Here is a tiny trained network, its code and every weight. The questions are about switching its units off for an input and a class, where a switched-off unit gives its printed mean instead of its output.

import numpy as np


def w(rows, s, z=0):
    codes = np.array(rows[::2]) - 128.0
    scale = np.full(codes.shape[1], s)
    scale[-1] = z or s
    return codes * scale


def f(y):
    return y / 2 * (1 + np.tanh(0.7978845608 * (y + 0.044715 * y**3)))


def log_softmax(a):
    a = a - a.max(-1, keepdims=True)
    return a - np.log(np.exp(a).sum(-1, keepdims=True))


def net(x, mask):
    res = np.array(x, float).reshape(1, 6) / 4 @ E
    y = f(res @ A[0][:, :-1].T + A[0][:, -1])
    res = res + np.where(mask, y, B[0][:, -1]) @ B[0][:, :-1]
    return log_softmax(res[-1] @ U[:, :-1].T + U[:, -1])


A, B = {}, {}
E = w([
[66,106,139,170,114,123],'x0',
[125,78,158,118,190,133],'x1',
[167,146,112,95,136,125],'x2',
[21,100,126,54,123,144],'x3',
[164,116,100,174,135,254],'x4',
[192,88,191,109,23,164],'x5',
],0.008)
A[0] = w([
[210,119,115,159,108,95,168],'N1',
[188,77,30,203,110,91,109],'N2',
[170,152,142,209,114,106,124],'N3',
[164,123,159,85,116,122,198],'N4',
[104,131,163,135,119,163,188],'N5',
[134,171,123,111,107,47,105],'N6',
[167,97,41,211,105,90,198],'N7',
[150,125,172,94,51,246,255],'N8',
[102,200,58,90,78,140,224],'N9',
[140,127,214,111,154,2,112],'N10',
[107,167,61,155,108,129,184],'N11',
[101,175,127,53,92,77,102],'N12',
[76,158,157,190,74,190,151],'N13',
[89,118,141,173,105,55,12],'N14',
[42,89,101,97,99,173,212],'N15',
[92,116,97,87,74,85,13],'N16',
[118,168,141,125,127,214,10],'N17',
[41,141,151,168,157,85,101],'N18',
[123,73,136,161,194,118,146],'N19',
[67,140,47,24,40,149,191],'N20',
[166,168,163,66,143,54,50],'N21',
[108,85,98,142,142,74,9],'N22',
[125,93,182,63,177,157,247],'N23',
[164,150,187,97,99,73,81],'N24',
[173,51,21,184,147,186,21],'N25',
[143,86,125,119,44,66,57],'N26',
[185,137,93,178,144,229,37],'N27',
[22,107,138,102,110,131,60],'N28',
],0.0089,0.0018)
B[0] = w([
[219,68,174,104,155,11,193],'N1',
[144,6,204,107,182,141,174],'N2',
[175,19,243,12,241,52,177],'N3',
[119,196,167,172,123,107,169],'N4',
[131,178,153,89,47,19,148],'N5',
[213,114,112,220,85,174,172],'N6',
[199,179,204,84,205,186,181],'N7',
[87,199,164,126,143,99,254],'N8',
[150,184,200,143,213,23,174],'N9',
[34,111,10,56,106,244,225],'N10',
[187,233,145,149,192,108,157],'N11',
[149,71,120,170,70,168,183],'N12',
[57,59,115,155,178,149,174],'N13',
[164,80,90,5,83,157,150],'N14',
[126,69,156,90,166,10,203],'N15',
[165,161,124,66,154,252,152],'N16',
[27,74,86,76,85,208,147],'N17',
[179,117,109,167,54,114,187],'N18',
[17,117,185,170,116,69,163],'N19',
[247,101,208,106,176,73,214],'N20',
[105,149,46,179,107,151,184],'N21',
[81,175,105,92,185,225,138],'N22',
[84,190,209,205,165,52,187],'N23',
[22,143,109,151,163,189,174],'N24',
[109,149,59,117,146,192,187],'N25',
[51,150,130,148,65,122,168],'N26',
[105,151,6,135,57,140,212],'N27',
[137,18,155,101,188,136,192],'N28',
],0.0043,0.0064)
U = w([
[97,170,170,114,131,2,248],'0',
[129,114,179,83,156,5,36],'1',
[77,145,32,80,40,134,61],'2',
],0.0075,0.0015)

Each question gives the input, the list of numbers given to net, and the class t.
The units are the neurons (one row each of A and B). Each row of codes is followed by its name. A weight is (code - 128) times the scale printed after its matrix; where a second scale follows, it is the last column's (A, B and U).
mask holds one flag per neuron, in row order. A switched-off neuron (its flag False) gives its mean, the last column of its row in B, instead of its output. The means were averaged over made-up inputs and are rounded, as every weight is.
A unit's drop is (log p(t) with every unit on - log p(t) with that unit switched off) / (log p(t) with every unit on - log p(t) with every unit switched off).
The circuit of an input: a set's keep is (log p(t) with only the set's units on - log p(t) with every unit switched off) / (log p(t) with every unit on - log p(t) with every unit switched off). Starting from the 12 units with the biggest drops (on a tie, the unit counted first), units are removed one at a time, each time the one whose removal leaves the highest keep (on an exact tie, the one counted first), for as long as the keep stays at least 0.8.
circuit, biggest first: the units of the circuit, biggest drop first
most important unit: the unit with the biggest drop
top k neurons: the k neurons with the biggest drops, biggest first
drop when u is switched off: that unit's drop, to one decimal
input [-7,-8,-2,4,2,8], class 0: most important unit => N8
input [-7,2,2,4,-5,4], class 2: circuit, biggest first => N10, N21
input [-2,-8,4,4,6,7], class 0: circuit, biggest first => N8, N9
input [-2,-5,-3,8,7,-4], class 1: circuit, biggest first => N20, N15
input [3,-8,5,3,7,8], class 0: top 4 neurons => N8, N20, N9, N10
input [5,-3,-7,-8,6,4], class 1: top 3 neurons => N3, N2, N1
input [-2,-6,-1,7,-8,-7], class 2: top 2 neurons => N10, N12
input [1,-4,-1,7,2,8], class 1: top 2 neurons => N20, N15
input [4,-8,-2,1,7,7], class 0: top 2 neurons => N8, N10
input [-8,-3,6,7,4,3], class 1: drop when N20 is switched off => 0.5
input [8,6,-8,-3,-8,-1], class 2: drop when N10 is switched off => 0.3
input [-8,-6,-4,4,-7,6], class 2: drop when N21 is switched off => 0.2
